Here is a tiny trained network, its code and every weight. The questions are about switching its units off for an input and a class, where a switched-off unit gives its printed mean instead of its output.

import numpy as np


def w(rows, s, z=0):
    codes = np.array(rows[::2]) - 128.0
    scale = np.full(codes.shape[1], s)
    scale[-1] = z or s
    return codes * scale


def f(y):
    return y / 2 * (1 + np.tanh(0.7978845608 * (y + 0.044715 * y**3)))


def log_softmax(a):
    a = a - a.max(-1, keepdims=True)
    return a - np.log(np.exp(a).sum(-1, keepdims=True))


def net(x, mask):
    res = np.array(x, float).reshape(1, 7) / 4 @ E
    y = f(res @ A[0][:, :-1].T + A[0][:, -1])
    res = res + np.where(mask, y, B[0][:, -1]) @ B[0][:, :-1]
    return log_softmax(res[-1] @ U[:, :-1].T + U[:, -1])


A, B = {}, {}
E = w([
[100,73,95,174,105,35,39,3,179,82],'x0',
[48,141,198,81,98,199,34,83,58,105],'x1',
[162,144,39,101,211,203,155,18,87,131],'x2',
[118,138,116,136,119,124,132,129,119,126],'x3',
[115,135,122,131,127,125,132,129,125,129],'x4',
[109,75,153,191,220,110,153,160,39,1],'x5',
[134,124,128,135,122,134,126,127,126,127],'x6',
],0.0083)
A[0] = w([
[160,144,53,103,192,183,143,27,85,154,27],'n1',
[76,134,180,79,100,164,79,91,73,114,114],'n2',
[193,107,54,108,153,58,182,162,151,132,125],'n3',
[89,57,150,193,223,126,180,154,48,25,90],'n4',
[99,95,127,164,130,42,79,40,165,147,87],'n5',
[100,120,175,79,71,175,114,94,93,114,121],'n6',
[158,110,84,150,138,69,200,132,167,183,112],'n7',
[103,51,70,170,106,47,69,2,167,73,95],'n8',
[79,109,134,105,109,178,70,105,101,109,88],'n9',
[114,149,102,114,73,121,101,138,171,213,131],'n10',
[121,181,122,55,18,146,114,100,215,226,130],'n11',
[102,111,246,170,24,33,102,233,155,127,3],'n12',
[186,134,67,164,139,66,169,127,190,125,106],'n13',
[150,159,93,74,85,158,130,92,174,180,104],'n14',
[205,109,81,178,139,65,195,163,169,144,111],'n15',
[105,166,182,75,115,172,83,86,84,102,134],'n16',
[54,148,182,102,116,161,68,95,100,120,120],'n17',
[145,123,124,124,95,157,113,117,161,184,43],'n18',
[179,143,67,109,193,174,149,54,89,92,28],'n19',
[90,65,151,176,187,106,125,185,76,11,113],'n20',
[155,162,158,90,134,174,188,225,85,154,36],'n21',
[181,131,78,159,154,95,180,157,162,124,112],'n22',
[140,161,110,83,175,220,164,191,89,176,99],'n23',
],0.0077,0.0033)
B[0] = w([
[78,20,23,6,55,30,238,138,209,125,199],'n1',
[66,78,138,194,156,161,68,140,60,190,190],'n2',
[53,97,138,173,130,182,67,111,60,162,192],'n3',
[185,204,108,185,185,96,131,61,186,63,233],'n4',
[208,196,181,81,75,156,155,190,94,144,206],'n5',
[106,98,138,140,161,152,79,108,94,176,173],'n6',
[92,101,147,162,160,144,67,137,95,182,189],'n7',
[215,253,241,64,32,181,187,225,64,157,246],'n8',
[90,96,143,161,140,154,83,158,120,183,169],'n9',
[177,169,89,167,198,115,125,73,173,65,194],'n10',
[193,178,104,209,219,100,140,51,169,16,247],'n11',
[62,18,33,19,59,21,231,103,222,134,221],'n12',
[56,105,149,161,151,181,61,156,92,228,195],'n13',
[175,147,91,168,176,97,101,66,161,49,190],'n14',
[54,79,141,160,163,178,70,147,69,184,203],'n15',
[60,80,148,180,148,145,77,128,92,189,186],'n16',
[70,90,126,169,140,167,82,148,102,185,188],'n17',
[142,152,107,164,122,118,130,92,176,90,153],'n18',
[76,71,61,45,111,56,194,136,186,134,186],'n19',
[209,163,74,165,201,121,118,46,201,49,220],'n20',
[209,197,208,73,58,168,165,196,105,130,184],'n21',
[77,104,143,165,149,154,71,134,79,177,179],'n22',
[186,195,184,93,70,164,176,192,91,126,193],'n23',
],0.0068,0.012)
U = w([
[206,182,100,222,214,112,117,31,161,22,190],'0',
[213,218,233,75,28,174,153,228,93,130,2],'1',
[37,47,150,208,161,181,50,138,83,182,223],'2',
[82,2,50,17,66,36,188,120,182,112,110],'3',
],0.0087,0.00056)

Each question gives the input, the list of numbers given to net, and the class t.
The units are the neurons (one row each of A and B). Each row of codes is followed by its name. A weight is (code - 128) times the scale printed after its matrix; where a second scale follows, it is the last column's (A, B and U).
mask holds one flag per neuron, in row order. A switched-off neuron (its flag False) gives its mean, the last column of its row in B, instead of its output. The means were averaged over made-up inputs and are rounded, as every weight is.
A unit's drop is (log p(t) with every unit on - log p(t) with that unit switched off) / (log p(t) with every unit on - log p(t) with every unit switched off).
The circuit of an input: a set's keep is (log p(t) with only the set's units on - log p(t) with every unit switched off) / (log p(t) with every unit on - log p(t) with every unit switched off). Starting from the 12 units with the biggest drops (on a tie, the unit counted first), units are removed one at a time, each time the one whose removal leaves the highest keep (on an exact tie, the one counted first), for as long as the keep stays at least 0.8.
units of the circuit, in order: the units of the circuit, biggest drop first
k most important neurons: the k neurons with the biggest drops, biggest first
drop when u is switched off: that unit's drop, to one decimal
input [8,6,0,-5,4,-1,7], class 1: units of the circuit, in order -> (n8)
input [1,-1,-7,2,-3,-7,-7], class 0: 3 most important neurons -> (n11; n10; n1)
input [-1,0,-5,-2,4,4,-4], class 3: 3 most important neurons -> (n12; n11; n10)
input [8,-2,-8,-3,-3,-8,6], class 0: 4 most important neurons -> (n11; n10; n1; n14)
input [7,-1,5,0,-3,6,0], class 1: 3 most important neurons -> (n8; n11; n5)
input [0,-7,4,-7,-8,-6,8], class 2: 2 most important neurons -> (n13; n15)
input [-5,0,-1,1,-1,5,4], class 0: 3 most important neurons -> (n8; n4; n20)
input [-7,-6,6,5,-1,-1,-3], class 1: 2 most important neurons -> (n23; n21)
input [1,-8,1,-2,4,7,6], class 2: 4 most important neurons -> (n15; n13; n11; n3)
input [7,6,8,6,-2,-4,2], class 3: 2 most important neurons -> (n1; n19)
input [8,-6,-6,8,-4,-8,-8], class 0: 3 most important neurons -> (n11; n10; n14)
input [-2,4,2,1,-1,-3,0], class 2: 2 most important neurons -> (n4; n20)
input [-4,4,6,-1,-2,0,6], class 3: 2 most important neurons -> (n1; n8)
input [-3,-4,8,-6,-7,-4,5], class 3: units of the circuit, in order -> (n1)
input [8,7,5,-7,-6,-2,1], class 1: drop when n20 is switched off -> 0.0
input [-7,-4,8,-8,-3,-3,8], class 3: drop when n1 is switched off -> 2.0
input [3,4,8,-5,0,3,8], class 3: drop when n1 is switched off -> 0.1
